Below are the code and all the weights of a small trained network. Each question names an input and a class and asks about switching units off, where a switched-off unit gives its printed mean instead of its output.

import numpy as np


def w(rows, s, z=0):
    codes = np.array(rows[::2]) - 128.0
    scale = np.full(codes.shape[1], s)
    scale[-1] = z or s
    return codes * scale


def f(y):
    return np.maximum(y, 0)


def log_softmax(a):
    a = a - a.max(-1, keepdims=True)
    return a - np.log(np.exp(a).sum(-1, keepdims=True))


def net(x, mask):
    res = np.array(x, float).reshape(1, 4) / 4 @ E
    y = f(res @ A[0][:, :-1].T + A[0][:, -1])
    res = res + np.where(mask, y, B[0][:, -1]) @ B[0][:, :-1]
    return log_softmax(res[-1] @ U[:, :-1].T + U[:, -1])


A, B = {}, {}
E = w([
[249,198,167],'x0',
[180,2,90],'x1',
[128,128,127],'x2',
[128,128,130],'x3',
],0.008)
A[0] = w([
[122,119,125,136],'N1',
[118,109,128,145],'N2',
[2,178,121,254],'N3',
[239,94,123,90],'N4',
[148,118,126,101],'N5',
[138,108,119,179],'N6',
[90,33,119,166],'N7',
[129,127,130,98],'N8',
[127,221,148,182],'N9',
],0.027,0.0052)
B[0] = w([
[117,127,126,139],'N1',
[109,130,110,148],'N2',
[211,32,102,252],'N3',
[206,76,107,229],'N4',
[141,110,159,145],'N5',
[122,152,1,159],'N6',
[26,117,123,221],'N7',
[128,131,115,128],'N8',
[160,232,116,227],'N9',
],0.052,0.018)
U = w([
[179,60,94,229],'0',
[20,104,96,120],'1',
[106,160,113,24],'2',
[98,150,169,3],'3',
[110,145,163,34],'4',
[103,156,152,31],'5',
[162,254,144,214],'6',
],0.009,0.0026)

Each question gives the input, the list of numbers given to net, and the class t.
The units are the neurons (one row each of A and B). Each row of codes is followed by its name. A weight is (code - 128) times the scale printed after its matrix; where a second scale follows, it is the last column's (A, B and U).
mask holds one flag per neuron, in row order. A switched-off neuron (its flag False) gives its mean, the last column of its row in B, instead of its output. The means were averaged over made-up inputs and are rounded, as every weight is.
A unit's drop is (log p(t) with every unit on - log p(t) with that unit switched off) / (log p(t) with every unit on - log p(t) with every unit switched off).
The circuit of an input: a set's keep is (log p(t) with only the set's units on - log p(t) with every unit switched off) / (log p(t) with every unit on - log p(t) with every unit switched off). Starting from all 9 units, units are removed one at a time, each time the one whose removal leaves the highest keep (on an exact tie, the one counted first), for as long as the keep stays at least 0.8.
units of the circuit, in order: the units of the circuit, biggest drop first
k most important neurons: the k neurons with the biggest drops, biggest first
drop of u: that unit's drop, to one decimal
input [0,8,-4,-7], class 1: units of the circuit, in order : N7
input [-6,1,-4,-8], class 1: 2 most important neurons : N7, N4
input [7,0,6,-7], class 6: 2 most important neurons : N3, N9
input [8,-1,0,0], class 6: 2 most important neurons : N3, N9
input [0,4,1,8], class 1: 2 most important neurons : N3, N7
input [1,-6,-5,3], class 6: 2 most important neurons : N9, N4
input [3,-1,-5,2], class 6: drop of N3 : 0.5
input [4,-7,5,2], class 6: drop of N9 : 0.6
input [5,-8,-2,-6], class 6: drop of N9 : 0.6
input [2,-6,1,1], class 6: drop of N9 : 1.0
